Here is a tiny trained network, its code and every weight. The questions are about switching its units off for an input and a class, where a switched-off unit gives its printed mean instead of its output.

import numpy as np


def w(rows, s, z=0):
    codes = np.array(rows[::2]) - 128.0
    scale = np.full(codes.shape[1], s)
    scale[-1] = z or s
    return codes * scale


def f(y):
    return y / 2 * (1 + np.tanh(0.7978845608 * (y + 0.044715 * y**3)))


def log_softmax(a):
    a = a - a.max(-1, keepdims=True)
    return a - np.log(np.exp(a).sum(-1, keepdims=True))


def net(x, mask):
    res = np.array(x, float).reshape(1, 8) / 4 @ E
    y = f(res @ A[0][:, :-1].T + A[0][:, -1])
    res = res + np.where(mask, y, B[0][:, -1]) @ B[0][:, :-1]
    return log_softmax(res[-1] @ U[:, :-1].T + U[:, -1])


A, B = {}, {}
E = w([
[166,140,120,212,53,36,186,142],'x0',
[174,140,74,1,35,184,189,82],'x1',
[116,17,126,132,149,92,114,180],'x2',
[94,121,177,94,115,60,125,140],'x3',
[144,133,218,93,214,73,141,62],'x4',
[144,129,76,103,198,99,215,234],'x5',
[217,218,114,147,175,134,106,104],'x6',
[35,145,150,137,117,138,205,126],'x7',
],0.0062)
A[0] = w([
[103,153,170,7,182,202,114,122,222],'N0',
[140,230,152,99,254,145,197,145,234],'N1',
[187,141,68,48,134,185,109,148,76],'N2',
[138,140,113,204,55,99,177,75,214],'N3',
[131,152,66,249,136,152,66,112,225],'N4',
[104,35,167,214,109,75,96,146,250],'N5',
[71,158,196,114,213,105,59,33,180],'N6',
[87,201,251,76,217,172,81,90,159],'N7',
[188,216,118,198,68,133,158,14,160],'N8',
[127,67,79,59,25,237,155,106,175],'N9',
[175,119,89,68,108,124,48,56,169],'N10',
[169,222,108,146,162,89,147,200,117],'N11',
[125,182,197,47,179,152,133,137,114],'N12',
[165,229,233,175,84,162,109,27,186],'N13',
[139,26,194,174,176,68,78,122,158],'N14',
[123,138,37,175,177,191,56,157,169],'N15',
[230,188,81,71,232,137,167,155,137],'N16',
[38,94,171,148,154,24,140,147,253],'N17',
[204,200,120,108,221,103,219,210,154],'N18',
[170,27,198,136,211,110,77,93,149],'N19',
[181,192,116,184,72,115,145,28,182],'N20',
[128,138,102,203,197,188,9,177,175],'N21',
[153,69,178,165,189,150,15,132,202],'N22',
[228,133,112,33,132,220,41,51,146],'N23',
[88,35,84,50,35,186,169,110,167],'N24',
],0.006,0.0031)
B[0] = w([
[122,64,59,76,78,164,69,2,214],'N0',
[123,24,56,225,23,142,147,101,247],'N1',
[191,147,81,94,166,84,140,47,173],'N2',
[75,190,179,97,83,181,208,219,193],'N3',
[153,217,106,185,182,177,139,216,218],'N4',
[169,151,219,171,183,66,166,209,248],'N5',
[25,75,249,174,81,85,82,67,225],'N6',
[16,33,191,142,35,112,47,63,223],'N7',
[123,229,167,74,16,190,192,207,214],'N8',
[126,174,54,39,246,211,121,114,212],'N9',
[160,216,150,63,148,71,92,62,179],'N10',
[192,106,73,185,53,143,191,149,180],'N11',
[118,48,82,99,47,143,121,35,166],'N12',
[35,230,230,137,44,140,149,143,222],'N13',
[180,136,202,214,185,38,154,121,227],'N14',
[195,136,80,174,236,210,78,175,196],'N15',
[224,88,2,169,53,62,180,28,221],'N16',
[134,35,210,198,83,54,188,178,253],'N17',
[231,24,28,228,12,80,235,138,224],'N18',
[192,103,198,178,226,34,128,58,215],'N19',
[122,230,184,68,80,165,203,160,202],'N20',
[171,138,94,224,223,153,64,194,228],'N21',
[161,139,211,224,235,98,71,129,233],'N22',
[200,219,149,76,100,66,16,40,226],'N23',
[101,70,69,34,189,202,170,98,201],'N24',
],0.0052,0.006)
U = w([
[130,98,208,173,181,62,91,69,25],'0',
[1,37,150,137,48,155,45,71,61],'1',
[223,75,36,195,43,106,199,86,11],'2',
[169,173,82,214,211,204,61,168,115],'3',
[71,95,69,71,154,240,149,140,204],'4',
[90,244,193,121,23,180,143,153,2],'5',
[113,85,132,153,94,98,162,194,253],'6',
[205,178,86,51,160,149,42,42,30],'7',
],0.0059,0.0028)

Each question gives the input, the list of numbers given to net, and the class t.
The units are the neurons (one row each of A and B). Each row of codes is followed by its name. A weight is (code - 128) times the scale printed after its matrix; where a second scale follows, it is the last column's (A, B and U).
mask holds one flag per neuron, in row order. A switched-off neuron (its flag False) gives its mean, the last column of its row in B, instead of its output. The means were averaged over made-up inputs and are rounded, as every weight is.
A unit's drop is (log p(t) with every unit on - log p(t) with that unit switched off) / (log p(t) with every unit on - log p(t) with every unit switched off).
The circuit of an input: a set's keep is (log p(t) with only the set's units on - log p(t) with every unit switched off) / (log p(t) with every unit on - log p(t) with every unit switched off). Starting from the 12 units with the biggest drops (on a tie, the unit counted first), units are removed one at a time, each time the one whose removal leaves the highest keep (on an exact tie, the one counted first), for as long as the keep stays at least 0.8.
units of the circuit, in order: the units of the circuit, biggest drop first
most important unit: the unit with the biggest drop
top k neurons: the k neurons with the biggest drops, biggest first
drop when u is switched off: that unit's drop, to one decimal
input [-5,3,-5,-1,-6,-8,-7,8], class 4: most important unit	N9
input [6,-8,-6,-6,-5,-1,-6,-3], class 3: units of the circuit, in order	N4; N21
input [2,6,8,-6,4,3,-7,3], class 4: top 2 neurons	N24; N9
input [-5,3,-4,6,3,5,3,4], class 2: units of the circuit, in order	N18; N1
input [-4,-3,5,3,5,6,3,5], class 2: top 2 neurons	N18; N1
input [7,-4,0,8,5,-7,2,7], class 5: units of the circuit, in order	N13; N3
input [-6,0,4,0,-2,-8,7,6], class 1: units of the circuit, in order	N7; N6
input [-7,7,1,-2,6,8,-6,-3], class 7: units of the circuit, in order	N23; N0
input [3,-7,-7,-8,-8,-8,-6,-2], class 3: top 3 neurons	N21; N15; N4
input [2,-1,3,5,-3,7,3,5], class 2: units of the circuit, in order	N18; N11
input [1,8,5,5,8,-7,8,4], class 5: top 2 neurons	N13; N8
input [8,-2,4,1,-5,1,5,-8], class 3: top 2 neurons	N4; N1
input [7,-2,8,-8,0,-3,-2,-5], class 3: top 3 neurons	N4; N6; N7
input [-7,4,-1,6,-7,7,5,2], class 2: top 3 neurons	N18; N16; N1
input [-2,-4,-6,-8,6,0,6,-7], class 2: units of the circuit, in order	N16
input [-4,8,1,8,-5,-3,-6,-3], class 7: top 2 neurons	N23; N10
input [2,4,-4,-7,-6,-7,2,-7], class 5: top 4 neurons	N8; N13; N20; N3
input [-8,6,0,4,5,-5,7,4], class 1: top 2 neurons	N7; N6
input [-3,5,4,1,5,4,-1,-7], class 7: top 2 neurons	N23; N17
input [-7,-1,-6,-6,1,-2,0,-7], class 7: units of the circuit, in order	N23
input [1,2,-2,1,1,4,-5,1], class 4: drop when N5 is switched off	0.1
input [-7,1,-3,-3,2,5,1,-1], class 2: drop when N18 is switched off	0.2
input [-5,3,-4,-3,-5,0,5,6], class 7: drop when N23 is switched off	0.3
